Below are the code and all the weights of a small trained network. Each question names an input and a target symbol and asks about switching units off, where a switched-off unit gives its printed mean instead of its output.

import numpy as np


def w(rows, s, z=0):
    codes = np.array(rows[::2]) - 128.0
    scale = np.full(codes.shape[1], s)
    scale[-1] = z or s
    return codes * scale


def norm(h):
    return h / np.sqrt((h * h).mean(-1, keepdims=True) + 1e-5)


def f(y):
    return y / 2 * (1 + np.tanh(0.7978845608 * (y + 0.044715 * y**3)))


def softmax(a):
    e = np.exp(a - a.max(-1, keepdims=True))
    return e / e.sum(-1, keepdims=True)


def log_softmax(a):
    a = a - a.max(-1, keepdims=True)
    return a - np.log(np.exp(a).sum(-1, keepdims=True))


def net(x, mask):
    ids = ['αβγδεζθλμπστφψω'.index(c) for c in x.split()]
    T = len(ids)
    res = E[ids] + P[:T]
    r = norm(res)
    for j in range(3):
        rows = slice(2 * j, 2 * j + 2)
        q, k, v = (r @ M[0][rows].T for M in (Q, K, V))
        z = softmax(np.where(np.tri(T) > 0, q @ k.T / 2**0.5, -1e9)) @ v
        o = O[0][rows]
        res = res + np.where(mask[j], z, o[:, -1]) @ o[:, :-1]
    y = f(norm(res) @ A[0][:, :-1].T + A[0][:, -1])
    res = res + np.where(mask[3:11], y, B[0][:, -1]) @ B[0][:, :-1]
    return log_softmax(norm(res)[-1] @ U[:, :-1].T + U[:, -1])


Q, K, V, O, A, B = {}, {}, {}, {}, {}, {}
E = w([
[183,63,105,155],'α',
[167,139,96,82],'β',
[179,69,117,152],'γ',
[108,110,6,96],'δ',
[171,72,121,154],'ε',
[45,62,108,119],'ζ',
[35,128,66,101],'θ',
[206,37,147,161],'λ',
[199,104,180,130],'μ',
[232,129,89,154],'π',
[161,129,68,198],'σ',
[117,103,210,176],'τ',
[135,52,183,128],'φ',
[137,78,155,46],'ψ',
[133,113,106,233],'ω',
],0.015)
P = w([
[227,2,113,149],'0',
[196,32,110,151],'1',
[179,67,123,148],'2',
[159,104,136,128],'3',
[145,128,159,128],'4',
[135,142,162,125],'5',
[128,162,169,118],'6',
],0.0059)
Q[0] = w([
[86,119,172,164],'H1',
[254,176,129,162],'H1',
[180,132,210,132],'H2',
[141,52,175,45],'H2',
[148,184,93,193],'H3',
[80,141,105,172],'H3',
],0.035)
K[0] = w([
[70,134,194,116],'H1',
[219,193,139,251],'H1',
[203,131,199,99],'H2',
[77,27,211,50],'H2',
[168,167,66,197],'H3',
[123,154,20,152],'H3',
],0.027)
V[0] = w([
[172,233,113,161],'H1',
[35,122,195,227],'H1',
[109,88,80,255],'H2',
[155,72,191,172],'H2',
[93,76,15,72],'H3',
[54,49,165,110],'H3',
],0.025)
O[0] = w([
[191,55,113,91,76],'H1',
[34,45,189,64,52],'H1',
[142,9,140,161,156],'H2',
[130,134,203,185,253],'H2',
[132,142,2,136,143],'H3',
[89,203,101,232,176],'H3',
],0.018,0.015)
A[0] = w([
[165,90,195,121,36],'N1',
[106,81,62,130,105],'N2',
[148,108,61,197,170],'N3',
[121,129,50,93,2],'N4',
[97,14,132,121,63],'N5',
[251,86,92,85,134],'N6',
[125,217,95,71,164],'N7',
[221,165,104,73,185],'N8',
],0.026,0.0027)
B[0] = w([
[193,163,81,55,197],'N1',
[100,176,174,54,149],'N2',
[53,46,155,42,230],'N3',
[121,114,192,47,146],'N4',
[62,213,253,66,171],'N5',
[228,137,15,228,247],'N6',
[172,177,204,38,189],'N7',
[85,114,75,222,210],'N8',
],0.028,0.014)
U = w([
[106,79,132,121,133],'α',
[124,131,115,128,98],'β',
[106,95,148,125,146],'γ',
[112,118,61,64,152],'δ',
[112,98,145,133,130],'ε',
[19,134,87,157,105],'ζ',
[87,123,107,39,143],'θ',
[127,98,173,163,89],'λ',
[196,147,186,124,69],'μ',
[176,107,91,190,205],'π',
[213,83,158,64,78],'σ',
[171,137,194,166,44],'τ',
[90,152,173,252,1],'φ',
[110,237,114,112,97],'ψ',
[119,121,184,89,213],'ω',
],0.015,0.0054)

Each question gives the input, a string of symbols that net reads in full, and the target symbol t.
The units are the heads (2 rows each of Q, K, V and O) and the neurons (one row each of A and B). Each row of codes is followed by its name. A weight is (code - 128) times the scale printed after its matrix; where a second scale follows, it is the last column's (O, A, B and U).
mask holds one flag per unit, heads first, then neurons. A switched-off unit (its flag False) gives its mean, the last column of its rows in O or B, instead of its output. The means were averaged over made-up inputs and are rounded, as every weight is.
A unit's drop is (log p(t) with every unit on - log p(t) with that unit switched off) / (log p(t) with every unit on - log p(t) with every unit switched off).
The circuit of an input: a set's keep is (log p(t) with only the set's units on - log p(t) with every unit switched off) / (log p(t) with every unit on - log p(t) with every unit switched off). Starting from all 11 units, units are removed one at a time, each time the one whose removal leaves the highest keep (on an exact tie, the one counted first), for as long as the keep stays at least 0.8.
circuit, biggest first: the units of the circuit, biggest drop first
unit that matters most: the unit with the biggest drop
k most important neurons: the k neurons with the biggest drops, biggest first
heads that matter: for each layer, one digit per head in row order, 1 if its drop is at least 0.15 and else 0, layers parted by /
input ψ ψ ζ, target ζ: heads that matter : 101
input μ α φ, target φ: heads that matter : 000
input α π φ λ, target φ: circuit, biggest first : H3
input ζ γ α μ, target μ: circuit, biggest first : H3; N1; H2
input ω τ δ, target δ: 3 most important neurons : N3; N4; N2
input ε μ λ, target μ: heads that matter : 001
input π π τ π π φ μ, target φ: heads that matter : 011
input ψ φ α ω γ, target ζ: circuit, biggest first : H1; H3
input σ α μ, target σ: circuit, biggest first : H3; N1
input λ β ω τ λ, target ω: heads that matter : 100
input θ β λ π ω μ, target ω: heads that matter : 100
input τ ψ ε ψ φ μ, target ψ: heads that matter : 010
input ψ μ ψ π φ α, target φ: 2 most important neurons : N1; N6
input β ψ ζ μ ω γ, target ω: unit that matters most : H1
input π ψ α, target ψ: 3 most important neurons : N7; N6; N3
input ε σ γ, target σ: heads that matter : 110
input π ψ β, target ψ: heads that matter : 011
input α φ α, target φ: heads that matter : 001
input π ψ μ γ, target ψ: heads that matter : 011
input ε π γ ψ φ, target ψ: heads that matter : 010
input ε μ α, target μ: 2 most important neurons : N6; N8
input λ α α α π φ δ, target δ: 2 most important neurons : N3; N4
input γ τ π λ θ ψ μ, target ψ: 3 most important neurons : N7; N6; N8
